Here is a tiny trained network, its code and every weight. The questions are about switching its units off for an input and a class, where a switched-off unit gives its printed mean instead of its output.

import numpy as np


def w(rows, s, z=0):
    codes = np.array(rows[::2]) - 128.0
    scale = np.full(codes.shape[1], s)
    scale[-1] = z or s
    return codes * scale


def f(y):
    return y / 2 * (1 + np.tanh(0.7978845608 * (y + 0.044715 * y**3)))


def log_softmax(a):
    a = a - a.max(-1, keepdims=True)
    return a - np.log(np.exp(a).sum(-1, keepdims=True))


def net(x, mask):
    res = np.array(x, float).reshape(1, 3) / 4 @ E
    y = f(res @ A[0][:, :-1].T + A[0][:, -1])
    res = res + np.where(mask, y, B[0][:, -1]) @ B[0][:, :-1]
    return log_softmax(res[-1] @ U[:, :-1].T + U[:, -1])


A, B = {}, {}
E = w([
[78,99,205,195,161,152,39,163],'x0',
[153,251,157,106,254,90,122,121],'x1',
[208,142,204,173,184,210,142,47],'x2',
],0.009)
A[0] = w([
[66,161,87,94,122,49,121,190,200],'neuron 1',
[163,219,162,99,196,100,130,106,212],'neuron 2',
[107,55,103,138,25,133,148,137,179],'neuron 3',
[109,1,104,142,69,182,111,134,253],'neuron 4',
[100,66,165,198,120,196,99,124,155],'neuron 5',
[146,99,57,65,85,79,220,131,190],'neuron 6',
[112,125,52,71,79,97,160,168,184],'neuron 7',
[105,52,67,133,36,120,133,151,145],'neuron 8',
[46,112,96,125,136,71,77,219,161],'neuron 9',
[142,153,78,64,87,101,197,131,191],'neuron 10',
[88,173,95,93,109,66,99,200,185],'neuron 11',
[138,70,166,205,138,190,97,106,132],'neuron 12',
[66,91,151,169,123,103,76,199,166],'neuron 13',
[223,247,144,106,201,109,158,91,195],'neuron 14',
[189,89,201,213,178,204,123,70,202],'neuron 15',
[50,136,187,195,153,140,24,184,189],'neuron 16',
[110,145,73,72,123,103,164,145,122],'neuron 17',
[121,131,108,91,125,100,124,138,116],'neuron 18',
[81,89,109,125,50,115,132,155,150],'neuron 19',
],0.0084,0.0053)
B[0] = w([
[90,116,112,105,167,80,89,86,205],'neuron 1',
[102,200,140,130,168,168,132,95,222],'neuron 2',
[136,36,77,99,38,165,221,131,213],'neuron 3',
[135,30,111,155,2,128,215,164,236],'neuron 4',
[183,113,197,158,83,39,93,195,189],'neuron 5',
[222,112,68,53,138,161,140,46,201],'neuron 6',
[156,92,74,49,130,84,106,86,199],'neuron 7',
[114,36,73,81,74,182,196,141,211],'neuron 8',
[55,92,86,157,157,83,90,128,204],'neuron 9',
[192,141,96,76,170,139,128,83,187],'neuron 10',
[87,112,115,113,169,83,83,92,195],'neuron 11',
[211,143,195,135,112,81,107,172,183],'neuron 12',
[70,77,140,188,121,89,105,154,186],'neuron 13',
[56,217,70,133,203,225,156,92,246],'neuron 14',
[193,184,186,164,120,121,138,163,238],'neuron 15',
[88,131,163,182,151,124,101,169,210],'neuron 16',
[181,141,122,57,143,90,103,102,162],'neuron 17',
[138,110,108,110,143,86,120,115,139],'neuron 18',
[92,57,54,101,74,153,157,135,190],'neuron 19',
],0.008,0.013)
U = w([
[78,83,107,147,100,108,143,177,46],'0',
[105,209,117,154,155,254,189,112,249],'1',
[155,77,85,84,89,169,186,111,94],'2',
[168,177,175,144,147,140,100,172,59],'3',
[198,114,188,177,90,66,133,169,196],'4',
[151,156,101,71,164,100,105,88,97],'5',
[68,122,128,163,158,89,75,131,100],'6',
],0.0093,0.002)

Each question gives the input, the list of numbers given to net, and the class t.
The units are the neurons (one row each of A and B). Each row of codes is followed by its name. A weight is (code - 128) times the scale printed after its matrix; where a second scale follows, it is the last column's (A, B and U).
mask holds one flag per neuron, in row order. A switched-off neuron (its flag False) gives its mean, the last column of its row in B, instead of its output. The means were averaged over made-up inputs and are rounded, as every weight is.
A unit's drop is (log p(t) with every unit on - log p(t) with that unit switched off) / (log p(t) with every unit on - log p(t) with every unit switched off).
The circuit of an input: a set's keep is (log p(t) with only the set's units on - log p(t) with every unit switched off) / (log p(t) with every unit on - log p(t) with every unit switched off). Starting from the 12 units with the biggest drops (on a tie, the unit counted first), units are removed one at a time, each time the one whose removal leaves the highest keep (on an exact tie, the one counted first), for as long as the keep stays at least 0.8.
circuit, biggest first: the units of the circuit, biggest drop first
most important unit: the unit with the biggest drop
k most important neurons: the k neurons with the biggest drops, biggest first
drop when u is switched off: that unit's drop, to one decimal
input [-3,-2,8], class 1: most important unit : neuron 14
input [6,-4,0], class 4: circuit, biggest first : [neuron 5; neuron 12]
input [-8,1,1], class 5: circuit, biggest first : [neuron 4; neuron 3]
input [2,1,-4], class 6: 2 most important neurons : [neuron 4; neuron 3]
input [2,-5,2], class 4: circuit, biggest first : [neuron 5; neuron 14]
input [-3,1,-2], class 5: circuit, biggest first : [neuron 4; neuron 3]
input [1,-3,1], class 4: 2 most important neurons : [neuron 14; neuron 6]
input [-5,4,-1], class 5: drop when neuron 2 is switched off : -0.1
input [-4,4,-6], class 5: drop when neuron 6 is switched off : 0.0
input [-4,1,-6], class 5: drop when neuron 1 is switched off : 0.2
input [-2,2,-8], class 5: drop when neuron 4 is switched off : 0.1
input [-2,1,-2], class 5: 3 most important neurons : [neuron 4; neuron 3; neuron 8]
